How the items are linked:
from | da ko zu du
bl | pg gz nj cq
pn | rt zb tt tp
hl | jn bz qs hj
gn | dq br bh gl
sl | sz bg dn lf
bz | gs rl fp md
hg | dj rm ct sq
cq | bl nm cr jt
jd | lb pb zp nj
lg | tg tq tp jb
nr | ld dm tg dp
mg | hb mf ms nh
hc | qq hg zr tj
jz | dr sg hm qs
md | bz bq gp jh
qg | bt dz jm hb
lf | sl qj ph zg
zb | zn lg mj nc
zm | qp nf gr dz
dl | th hd zq bg
gs | cj qm sg bz
cz | tq ns pj qn
dp | nr fl lg lq
ls | lc gn nm zh
fc | hj jh lz sj
sd | qj th jc sz
bd | nm ht lb pg
zp | lt rd mg qp
ld | zr qc qn nr
zl | mp nh bq zj
fp | sg hj fm gp
bg | dl hp rr qj
nq | ns nr zn rf
dz | zm lt lj tn
rj | jt pg gq pb
qp | zp bc nh zm
rd | gq nj mf bc
bq | rl nz fc cj
dr | gp sj ng jz
mp | lj mg rl zl
bt | mf zm zj qg
tn | dz zp mp mf
nz | ms zj jh mh
rq | mq ls cq bh
gr | nh qg mh lj
gt | pb cq bc rz
cr | nj rz zm nt
jh | md cj dr jn
mj | gg tp mq dq
zg | lf sd dj rc
pg | bd pr jd bl
sg | sj hl fg fp
qq | pc dj fl hc
jp | hp cl zg th
mr | zh tt pg mq
jm | zj lj gs dg
tq | rf lq nc cz
ph | dn qd cp dj
qs | jz fp cl hh
fm | fg hh th fz
tg | qn rf pn lg
qn | cz nq rt tg
sf | jb qn br zn
zq | rc sl sq rr
hh | qs gp rg lz
ns | lq ld sf nq
tt | gl mj pr lc
tj | hc sq ld bs
cj | bq mh sj gs
hp | hd hm lf jp
hm | ng fg qj cl
bc | rd cr bt nf
mh | nz jm jn qm
fz | fm lz dl ng
hd | rg ng sl hp
nh | mg bt nz gr
rt | pj zn gl pn
rl | qm ms hj bq
gg | br pn mr mj
sq | hg dn qc pc
qc | ct bs nq dm
rc | zg sz hg zq
zj | zl gr cj jm
lq | dp zr jb ns
jb | lg cz hq sf
rg | cl fz sz hd
rf | nq dp zb tq
lj | gr hb qm mp
sz | sd dl rm sl
bh | rq zh jt ht
hr | lz jz hp fg
nm | gz bh rz bd
tp | pn nc lc hq
nj | jd gt qp cr
zd | cp hc lq ct
nt | cr lb dz gq
pr | ht mq pb gz
lt | nf gq hb zp
fl | dm zd tq zr
gp | fp fc fz dr
dj | ph jc zd hg
rm | jc zq tj dn
gl | gn gg ht tt
sj | fc jn hr sg
zr | fl ct cz ld
qj | bg jp qd sd
qm | mh dg hl rl
mf | tn qp zl bt
mq | mr lc bl rq
lz | hh dr hd hr
gq | nt jd tn rd
cl | hm fm sd rg
pb | rj bl rd gt
qd | rr zg qq jc
jt | cq bd nt rj
rr | zq lf pc qd
ms | dg zl md nz
cp | bs qq dp zd
dq | mj hq rq gn
pj | nc sf gn rt
hq | tp pj ls br
bs | tj pc nr cp
th | jp rg rc dl
jn | jh gs jz hl
pc | sq ph dm qq
lb | rz rj lt jd
hj | hl md hh fc
dn | rm rr bs ph
ht | bh mr rj pr
nf | bc nt qg lt
gz | pr rq gt nm
fg | hr qs jp fm
ct | zd tj ns qc
zn | sf tg gg zb
rz | gt jt nf lb
nc | zb jb dq pj
jc | qd rc hc rm
ng | fz hr bg hm
dg | jm mp bz ms
dm | qc cp rf fl
br | hq rt zh gg
zh | ls gl bd mr
lc | tt dq gz ls
hb | qg tn dg mg

The rows follow the links: the fewer symbols apart two items are, the more alike their rows tend to be.

Each row is also shifted at random along 7 hidden directions that mean nothing.

Each row, then its item:
83,-41,22,36,-6,-9,12,-31,-4,-9,6,-22,-12,8,12,-36,4,-4,-60,-3,-30,-23,-13,-45,-4,9,-30,-2,30: lf
-69,-18,10,-19,-36,-5,-8,-2,17,30,-14,-5,-5,15,22,-23,27,0,-25,-16,-36,9,33,12,-11,7,-13,-2,86: hg
-4,-9,-4,-48,-45,3,14,2,54,31,-9,-13,10,30,27,-31,34,-10,29,-23,-22,42,86,34,5,12,-2,3,94: ph
40,-40,-1,30,-32,-23,-62,-6,-1,7,17,15,-11,40,8,-9,41,-56,-63,-14,-19,-15,16,-31,-6,-12,-57,-13,62: jz
43,18,13,-13,47,26,49,-9,-27,3,-23,-23,8,-20,-6,-6,-49,60,-5,27,-2,-22,-53,14,-4,13,43,-6,-52: pj
-126,-7,-11,36,-44,9,-66,11,-37,-5,-10,57,14,22,-78,-16,14,-10,-17,-13,-27,-25,-44,-5,18,-59,-8,-60,64: gn
40,5,-29,-36,16,38,22,-6,6,28,17,-24,12,27,2,-6,-35,35,30,67,-29,4,16,30,22,-10,27,1,20: rt
-27,-53,-1,66,-36,-11,-42,-25,13,-26,31,4,-4,31,-10,-17,34,-55,-31,-32,-13,-8,26,-60,4,-13,-62,-4,35: qs
4,16,-1,-28,37,28,41,-3,-16,14,-29,-19,19,17,-3,-7,-34,25,-4,9,22,-17,-27,23,3,17,51,-20,-56: nc
5,-32,4,64,-46,19,-30,-16,-3,4,9,-6,-28,-31,17,38,9,28,-6,-28,-41,-8,4,-32,-38,4,1,38,31: hl
-26,27,-13,6,-45,-52,-15,32,-14,-3,16,56,-46,-21,-9,25,22,-30,-3,28,2,-1,-28,-4,16,-41,18,7,33: zj
-39,36,-22,-7,-37,6,-56,5,-24,34,4,17,-14,-20,1,43,17,25,-42,16,-1,-14,-12,49,-10,-24,-13,7,38: zp
13,-39,7,-17,50,4,28,16,21,-12,-7,-3,24,42,-5,-31,-24,-28,62,5,-20,23,18,-33,7,16,21,-19,-18: dm
-26,-17,15,-55,50,-22,14,9,15,32,10,-26,-10,16,59,-13,-7,-5,-25,53,-36,9,19,2,-12,29,-26,19,29: qq
57,-49,16,19,16,-4,10,-7,17,-10,7,-17,-2,18,20,-17,-2,-20,7,-7,-28,6,19,-47,-12,21,-10,8,7: sz
19,-18,-6,25,-20,-27,1,-3,-8,9,18,2,-42,15,39,21,11,-36,-54,15,1,-24,-11,-33,-10,5,16,23,-4: fc
48,56,-29,-1,-59,4,41,-10,-8,-4,3,12,-15,-15,-31,-4,-2,23,4,19,34,-9,-16,38,43,-38,52,-5,5: jd
-47,40,-6,-1,1,4,-34,15,-14,-11,-16,24,17,-24,-30,27,9,3,14,-32,45,2,-16,31,-3,-10,-6,-12,-42: bc
-8,-31,15,17,8,-37,27,-22,2,-22,6,-7,-5,54,7,-55,18,-72,-76,-9,27,-25,-9,-48,22,10,-26,-27,-14: zq
-34,6,-12,21,18,16,-27,26,-23,-19,-3,37,14,-6,-48,29,-23,2,60,2,4,-1,-33,-10,2,-23,27,-18,-43: rj
57,-32,-2,-18,21,25,33,-39,16,25,-3,-58,17,71,44,-37,-3,-20,-66,3,12,-20,36,-2,1,38,-5,-9,-14: bs
-1,27,3,28,47,15,10,-34,-9,-37,46,-41,0,-82,-2,28,-38,68,14,43,8,-1,-20,-7,2,1,-56,47,-68: lt
21,40,8,-44,16,-52,-19,29,-6,16,-12,20,-19,-11,40,30,34,-41,-48,-8,54,1,-5,32,-17,18,-19,9,-34: qm
-21,-31,11,-12,10,-15,-5,26,-7,13,-9,26,-6,24,-11,-28,-8,-13,10,30,-61,1,-20,-23,3,-13,14,-24,63: fl
21,18,-23,1,-13,23,9,-27,-2,-13,11,-8,27,30,-44,-37,-6,3,-12,13,25,-12,2,19,45,-29,-14,-34,0: gl
-15,-30,8,17,-38,-24,28,-1,12,-8,-11,13,-15,37,2,-37,22,-48,-15,-26,-3,-3,8,-36,11,-2,26,-16,31: zg
2,-18,28,8,17,-10,13,-12,21,-13,-7,-27,2,-21,34,-2,11,-4,-2,-44,10,15,23,-20,-27,40,-28,24,-25: hm
7,-3,-5,45,7,-1,-48,8,-41,-3,16,22,-23,-29,-9,52,-13,12,-21,21,-13,-30,-53,-23,-22,-15,-2,14,-27: hb
-63,30,-38,13,-42,25,20,-2,12,-1,2,1,-9,5,0,46,1,-7,42,-19,55,5,25,21,8,-5,73,21,-56: tn
10,-43,40,20,54,-30,20,16,-5,-22,-9,3,-15,-17,21,-2,-17,-15,13,-6,-29,1,-31,-65,-30,31,4,12,-35: sd
-4,-22,8,-23,12,-6,46,-3,2,26,-15,-19,-12,41,36,-24,-11,-12,-36,19,-14,-14,-4,-8,-2,24,42,-4,7: cp
32,10,-46,19,-17,41,0,-20,21,-25,30,-7,30,34,-45,-3,-10,-15,55,3,38,10,40,7,44,-29,5,-11,-32: rz
-17,-39,6,17,-25,8,-11,-9,19,18,3,-17,-13,12,38,7,18,-5,-11,-23,-32,5,37,-19,-28,23,-4,23,41: jp
5,7,-2,-2,-8,3,-22,3,18,6,-15,-7,10,4,27,33,29,-27,0,-63,52,12,39,17,-28,30,-6,13,-43: cj
32,-37,18,9,7,4,-4,-2,7,11,-32,-15,7,31,34,1,19,-32,-30,-64,16,-8,15,-19,-39,45,8,-4,-27: th
36,46,-18,-25,-70,35,115,-68,29,14,2,-67,-5,-2,10,-59,-6,66,-32,18,26,-4,36,57,53,-3,41,12,38: qn
-41,11,13,31,-12,-21,26,-13,-15,-10,-6,-9,-37,-36,33,32,7,0,-49,-22,38,-24,-28,-16,-22,23,23,32,-60: bz
-7,40,16,-75,22,-27,60,17,5,13,-23,-2,1,-13,8,-41,-9,20,2,33,3,15,-11,42,22,4,19,-13,20: tq
42,43,0,-4,-20,-49,27,21,-5,-19,1,32,-32,-39,0,17,15,-20,7,5,40,7,-26,4,16,-14,26,15,-27: jm
-15,-42,33,40,-11,42,-4,-39,15,-10,-22,-40,30,-19,-1,-26,6,43,-4,-76,-28,4,23,-18,-33,31,-36,0,24: sq
-50,-8,21,-13,7,-37,16,10,1,11,-25,-1,-20,13,46,3,23,-43,-52,-31,30,-10,-5,-10,-23,35,12,5,-27: rg
-71,-6,-31,23,-1,34,55,-29,4,-21,34,-21,0,23,-28,-18,-45,17,38,55,-9,-7,-3,-20,47,-25,45,1,-20: pn
0,-19,8,-36,3,-39,26,38,17,26,-13,18,-32,25,48,5,7,-42,15,16,-22,16,13,-15,-14,20,54,14,24: qj
-13,15,-32,46,-37,34,6,-27,-28,-12,4,3,2,24,-42,7,-13,5,-26,-1,36,-39,-32,0,28,-32,41,-22,-39: jt
-32,-7,6,8,-43,-16,24,-23,15,13,-1,-23,-27,6,44,-7,29,-13,-57,-21,11,-9,23,-4,-7,19,3,21,21: cl

Complete each set of four: the symbols that take the first to the second take the third to the fourth, perhaps in another order.
Answer with the item's name.
-66,-64,31,31,23,-7,-27,28,27,-42,-13,27,29,6,-30,-21,8,-40,92,-63,-35,40,25,-64,-17,10,-25,-17,11
: -6,-40,27,-10,35,-44,-11,39,4,-2,1,27,-18,-1,16,-8,0,-30,27,22,-56,19,-9,-48,-17,7,-11,3,37
:: 47,-2,27,-11,32,4,37,-14,5,-24,-9,-19,25,-19,-26,-56,-19,31,16,3,-16,9,-10,-6,17,4,-28,-19,7
: nr

-24,7,-17,3,-12,-26,13,-19,-1,18,32,-22,-42,18,62,26,14,-35,-82,34,33,-28,5,-6,-1,15,-1,36,-27
: 44,-17,22,1,-3,-9,17,12,52,-28,-2,-5,9,-39,12,-3,14,0,100,-53,-12,61,63,-19,-16,24,-14,32,10
:: -2,-46,-18,35,-2,-5,-13,-4,29,-21,33,-2,-3,47,15,12,11,-71,26,-11,10,10,47,-54,3,7,-8,14,-26
: rg

46,-43,14,21,-14,1,-25,-17,-8,27,-11,-18,-10,32,37,-3,21,-17,-83,-28,-21,-29,3,-21,-35,25,-18,-1,29
: 36,-38,39,41,-9,-17,13,-2,-17,-13,-31,8,-15,-13,-1,-20,5,-2,-33,-42,-26,-21,-42,-50,-26,15,15,-12,10
:: -12,-41,32,-10,65,-21,1,23,-24,9,-13,8,-8,7,13,-16,-29,0,-15,37,-60,-14,-49,-41,-24,15,1,-12,8
: ld

-20,-8,-20,-10,-49,6,73,-10,38,-6,11,-4,-4,42,-14,-54,-4,-16,50,23,-13,23,41,-7,54,-21,57,-10,52
: 49,-18,6,-41,24,-21,8,22,-7,25,-26,16,6,67,3,-39,3,-45,-34,15,-8,-12,-13,0,9,3,20,-45,22
:: -98,-13,25,7,-23,-43,57,4,16,-24,-14,13,-20,-2,1,-43,15,-30,2,-19,0,9,-5,-35,16,2,21,-5,20
: rr

33,26,1,35,-24,13,-20,1,-40,-20,-31,34,13,-20,-62,6,0,18,-9,-41,28,-25,-59,10,5,-28,21,-38,-28
: 28,-18,9,26,-43,-13,-28,22,-14,19,-31,32,-28,-2,16,35,26,-18,-20,-49,-9,-13,-17,-16,-40,10,44,5,16
:: 55,12,-40,-18,25,-33,-2,10,12,-3,69,4,-27,30,24,21,-9,-55,5,95,17,6,20,-11,39,-22,-19,27,-22
: dl

-2,6,-53,18,-11,25,-26,-35,-2,15,55,-29,-9,48,21,34,-1,-27,-54,46,37,-29,28,9,20,-12,-21,20,-33
: 53,-14,-1,0,-8,-34,19,10,21,-10,8,9,-18,25,23,-5,19,-60,4,-7,18,12,24,-27,8,8,12,9,-9
:: 93,0,13,-12,-24,-32,29,4,24,-3,-10,2,-15,1,25,-16,28,-31,-4,-30,18,17,25,-4,0,16,6,8,12
: sq

-22,25,-31,-4,-24,-31,18,37,1,-5,11,44,-31,19,-2,35,4,-57,39,22,40,8,-5,-4,25,-23,73,7,-38
: 9,4,-36,24,-54,-4,-23,10,13,-8,31,30,-15,15,-19,23,18,-35,38,8,6,13,27,-7,23,-35,15,7,24
:: -54,35,-27,-7,13,6,-9,-9,4,-14,21,-6,16,11,-8,20,3,-23,0,2,69,1,17,25,22,-6,-19,1,-67
: zp

29,-23,8,-26,12,-1,32,23,10,10,-27,12,8,33,-2,-29,-11,-13,38,-2,-26,14,3,-9,3,8,50,-23,19
: -67,-1,47,-23,15,-34,24,22,-16,15,-58,13,-12,-22,23,-14,12,5,-37,-40,-5,-9,-41,1,-35,33,26,-13,0
:: 5,37,10,-28,76,-49,-57,35,-55,-5,5,43,0,-20,-23,17,-9,-19,-52,55,19,-26,-81,10,2,-22,-60,-29,-43
: bl

21,10,22,-41,62,-34,41,-4,-12,-15,-24,-6,25,45,-11,-65,-3,-48,-60,3,52,-20,-33,-1,31,14,-19,-52,-55
: -68,-5,-4,-33,27,20,-29,-7,4,17,4,-17,35,32,-6,-24,0,4,-16,14,-13,2,23,26,6,0,-51,-24,29
:: -18,-40,-21,42,-16,-22,1,-21,23,-23,48,-6,-16,63,15,-12,18,-88,-25,8,22,-8,36,-61,27,-5,-21,8,-15
: hr

-63,14,-7,-35,-27,23,-24,8,-20,52,-38,9,10,25,-6,-5,9,26,-41,-6,-18,-18,-11,54,-9,-6,25,-33,57
: 10,-18,16,-13,100,31,-31,-20,-25,5,13,-44,36,-3,3,-6,-44,44,-34,42,-27,-20,-26,-1,-19,21,-73,-7,-37
:: 14,5,57,-33,24,-29,19,16,-31,32,-63,0,-17,-43,36,-11,3,41,-69,-23,-25,-21,-61,13,-50,39,12,-6,16
: qq

0,35,-13,50,-42,15,10,-37,-25,-35,5,2,6,-17,-55,-9,2,18,-35,-23,53,-32,-37,6,33,-32,-3,-19,-37
: 71,-5,-6,45,-7,15,-31,7,-6,-22,11,17,-1,-31,-24,39,-9,13,50,-14,-7,6,-11,-20,-12,-13,5,14,-21
:: -17,-2,-47,22,-18,15,-11,7,18,-12,33,13,-3,39,-7,38,-1,-49,52,7,36,10,36,-12,19,-16,35,13,-47
: md

-56,21,48,-47,29,-76,68,22,-16,5,-39,11,-34,-22,39,-33,8,-17,-62,9,17,-11,-55,-5,-5,28,26,-6,-15
: 39,-20,10,-47,21,16,15,0,28,36,-14,-36,13,19,46,-13,-2,16,9,-1,-30,20,46,20,-23,38,0,12,32
:: 12,-41,25,-4,52,-22,8,21,12,-2,0,-5,-10,-3,42,10,-12,-22,28,3,-32,17,5,-45,-33,35,2,23,-19
: zg

-50,-44,-11,-5,-2,4,8,6,14,12,4,4,3,71,0,-31,-4,-42,11,19,-34,2,21,-28,16,-6,24,-23,41
: 3,21,-23,-21,-33,17,25,12,-17,29,-21,20,-5,27,-24,-9,-14,17,2,27,-11,-15,-27,31,24,-28,77,-29,33
:: 7,33,-19,-13,-11,22,-50,9,2,3,7,12,24,-18,-28,24,10,19,34,-8,14,19,23,45,5,-22,-33,-2,11
: mh

-58,-53,9,24,-1,-6,-58,-9,1,21,23,-11,-15,13,38,10,18,-14,-52,6,-54,-10,18,-33,-35,11,-61,18,58
: -50,-42,-3,8,-10,-25,-56,-3,33,-2,44,-2,-3,30,24,-9,39,-56,-13,3,-28,21,63,-29,-1,-5,-89,14,67
:: 54,-30,35,-1,19,-29,17,11,11,-10,4,3,-15,-32,12,-25,-6,12,24,18,-62,20,-6,-37,-12,7,-21,15,50
: dl

50,31,-9,-9,3,2,48,-21,-17,-12,8,-6,1,4,-30,-35,-22,19,-26,45,18,-21,-37,13,45,-23,18,-22,-13
: -104,-7,4,-10,37,19,-35,10,-34,18,-39,9,32,46,-20,-4,-5,-15,-47,-25,18,-34,-38,13,-16,10,3,-52,-37
:: 45,38,13,33,0,21,6,-32,-31,-8,14,-30,-23,-105,4,39,-28,108,-25,24,-15,-20,-49,17,-21,-1,-18,49,-22
: lb

